Below are the code and all the weights of a small trained network. Each question names an input and a class and asks about switching units off, where a switched-off unit gives its printed mean instead of its output.

import numpy as np


def w(rows, s, z=0):
    codes = np.array(rows[::2]) - 128.0
    scale = np.full(codes.shape[1], s)
    scale[-1] = z or s
    return codes * scale


def norm(h):
    return h / np.sqrt((h * h).mean(-1, keepdims=True) + 1e-5)


def f(y):
    return np.maximum(y, 0)


def log_softmax(a):
    a = a - a.max(-1, keepdims=True)
    return a - np.log(np.exp(a).sum(-1, keepdims=True))


def net(x, mask):
    res = np.array(x, float).reshape(1, 3) / 4 @ E
    u = 0
    for l in range(2):
        y = f(norm(res) @ A[l][:, :-1].T + A[l][:, -1])
        res = res + np.where(mask[u : u + 12], y, B[l][:, -1]) @ B[l][:, :-1]
        u += 12
    return log_softmax(norm(res)[-1] @ U[:, :-1].T + U[:, -1])


A, B = {}, {}
E = w([
[228,53,61,246,9,132,146,24,140],'x0',
[47,244,39,56,84,154,126,55,249],'x1',
[119,95,3,96,136,109,49,180,110],'x2',
],0.0066)
A[0] = w([
[161,145,91,171,105,139,118,54,155,203],'L0N1',
[174,97,38,132,107,142,87,163,136,90],'L0N2',
[73,151,209,181,176,147,143,88,128,54],'L0N3',
[163,124,110,205,122,126,139,133,105,61],'L0N4',
[153,104,145,189,133,130,107,144,109,22],'L0N5',
[121,94,154,150,182,102,156,139,53,90],'L0N6',
[78,112,82,116,169,184,68,136,88,116],'L0N7',
[123,112,109,111,118,153,83,132,111,8],'L0N8',
[121,70,87,92,115,105,110,136,136,4],'L0N9',
[146,86,79,107,133,97,105,175,126,22],'L0N10',
[144,126,158,152,92,143,145,182,99,68],'L0N11',
[159,128,183,141,82,190,254,85,137,49],'L0N12',
],0.009,0.004)
B[0] = w([
[91,87,101,99,174,163,181,201,162,254],'L0N1',
[72,174,148,111,19,20,155,115,64,215],'L0N2',
[92,194,121,120,126,50,103,82,73,199],'L0N3',
[103,85,88,125,187,116,131,122,140,183],'L0N4',
[159,107,126,96,151,171,76,168,166,171],'L0N5',
[185,129,77,76,137,191,74,113,178,223],'L0N6',
[122,188,172,145,138,63,173,52,108,198],'L0N7',
[112,165,155,146,129,118,120,121,122,137],'L0N8',
[118,179,103,115,127,135,120,132,72,151],'L0N9',
[112,172,143,111,144,111,77,88,81,171],'L0N10',
[160,101,121,68,95,146,133,135,137,168],'L0N11',
[80,163,93,101,52,2,87,127,53,225],'L0N12',
],0.0076,0.0065)
A[1] = w([
[151,86,45,236,61,104,152,44,145,97],'L1N1',
[108,118,118,96,202,189,127,161,149,68],'L1N2',
[86,177,104,104,99,195,149,113,254,83],'L1N3',
[112,177,143,92,175,112,131,143,94,162],'L1N4',
[180,95,95,77,148,135,84,70,181,106],'L1N5',
[183,172,116,121,141,172,102,24,181,79],'L1N6',
[154,132,150,158,128,162,152,150,196,112],'L1N7',
[219,54,165,145,158,190,123,134,106,4],'L1N8',
[119,69,88,82,137,114,179,186,134,145],'L1N9',
[167,82,194,143,154,104,117,173,32,89],'L1N10',
[122,129,113,107,60,123,168,108,184,77],'L1N11',
[166,169,138,155,117,63,156,50,90,94],'L1N12',
],0.011,0.0034)
B[1] = w([
[97,193,213,168,204,56,192,103,226,215],'L1N1',
[123,41,174,206,60,152,184,125,156,166],'L1N2',
[228,105,116,149,183,144,71,118,48,219],'L1N3',
[145,62,127,203,84,123,179,119,196,254],'L1N4',
[86,102,151,132,108,200,100,145,91,161],'L1N5',
[123,64,109,115,74,148,87,183,49,144],'L1N6',
[125,195,112,82,171,157,66,138,76,130],'L1N7',
[195,162,41,109,181,231,68,119,130,170],'L1N8',
[112,65,204,130,79,219,136,165,130,200],'L1N9',
[98,254,87,102,158,98,125,57,138,217],'L1N10',
[171,151,133,96,174,188,50,122,96,193],'L1N11',
[91,79,108,83,56,152,112,202,35,206],'L1N12',
],0.0081,0.0088)
U = w([
[77,209,132,88,116,37,114,87,84,158],'0',
[197,158,98,108,184,211,47,88,118,160],'1',
[119,97,185,171,162,142,188,119,252,158],'2',
[113,23,124,119,46,168,106,179,65,163],'3',
[174,118,103,113,108,130,123,171,164,19],'4',
[182,123,102,105,113,133,144,187,160,1],'5',
],0.02,0.0073)

Each question gives the input, the list of numbers given to net, and the class t.
The units are the neurons (one row each of A and B). Each row of codes is followed by its name. A weight is (code - 128) times the scale printed after its matrix; where a second scale follows, it is the last column's (A, B and U).
mask holds one flag per neuron, layer by layer. A switched-off neuron (its flag False) gives its mean, the last column of its row in B, instead of its output. The means were averaged over made-up inputs and are rounded, as every weight is.
A unit's drop is (log p(t) with every unit on - log p(t) with that unit switched off) / (log p(t) with every unit on - log p(t) with every unit switched off).
The circuit of an input: a set's keep is (log p(t) with only the set's units on - log p(t) with every unit switched off) / (log p(t) with every unit on - log p(t) with every unit switched off). Starting from the 12 units with the biggest drops (on a tie, the unit counted first), units are removed one at a time, each time the one whose removal leaves the highest keep (on an exact tie, the one counted first), for as long as the keep stays at least 0.8.
circuit, biggest first: the units of the circuit, biggest drop first
most important unit: the unit with the biggest drop
k most important neurons: the k neurons with the biggest drops, biggest first
k most important neurons of layer l: the k neurons of layer l with the biggest drops, biggest first
drop of u: that unit's drop, to one decimal
input [-8,3,7], class 2: 3 most important neurons of layer 0 => [L0N12, L0N2, L0N3]
input [-1,3,3], class 3: most important unit => L1N12
input [5,7,8], class 0: 3 most important neurons => [L0N2, L0N6, L1N1]
input [-6,7,5], class 1: 4 most important neurons => [L1N3, L0N12, L0N2, L0N1]
input [5,-3,5], class 0: circuit, biggest first => [L0N2, L1N1]
input [3,3,3], class 3: 3 most important neurons of layer 1 => [L1N9, L1N10, L1N4]
input [-5,1,3], class 2: circuit, biggest first => [L0N12, L1N4]
input [7,4,-3], class 2: 2 most important neurons => [L1N1, L0N1]
input [0,3,0], class 3: 2 most important neurons of layer 1 => [L1N2, L1N9]
input [6,5,-4], class 2: 2 most important neurons of layer 0 => [L0N1, L0N12]
input [8,-8,-1], class 1: 4 most important neurons => [L1N8, L0N5, L1N4, L1N10]
input [5,-2,-6], class 0: 2 most important neurons => [L0N12, L1N1]
input [2,-2,-4], class 0: 2 most important neurons of layer 1 => [L1N2, L1N4]
input [-3,-6,-4], class 1: 2 most important neurons of layer 0 => [L0N6, L0N2]
input [-2,-3,4], class 0: most important unit => L1N9
input [7,-6,8], class 0: 2 most important neurons => [L0N2, L1N1]
input [2,-2,-6], class 0: 2 most important neurons => [L0N12, L1N9]
input [-8,6,7], class 2: 2 most important neurons of layer 1 => [L1N4, L1N2]
input [2,-6,5], class 1: 3 most important neurons of layer 0 => [L0N5, L0N6, L0N12]
input [0,6,0], class 1: circuit, biggest first => [L1N3]
input [7,-2,8], class 0: 2 most important neurons => [L0N2, L1N1]
input [-2,3,-1], class 3: drop of L0N10 => -0.1
input [8,0,4], class 2: drop of L1N1 => 1.2
input [-5,7,-2], class 1: drop of L1N3 => 1.0
input [3,-3,-4], class 0: drop of L1N10 => 0.3
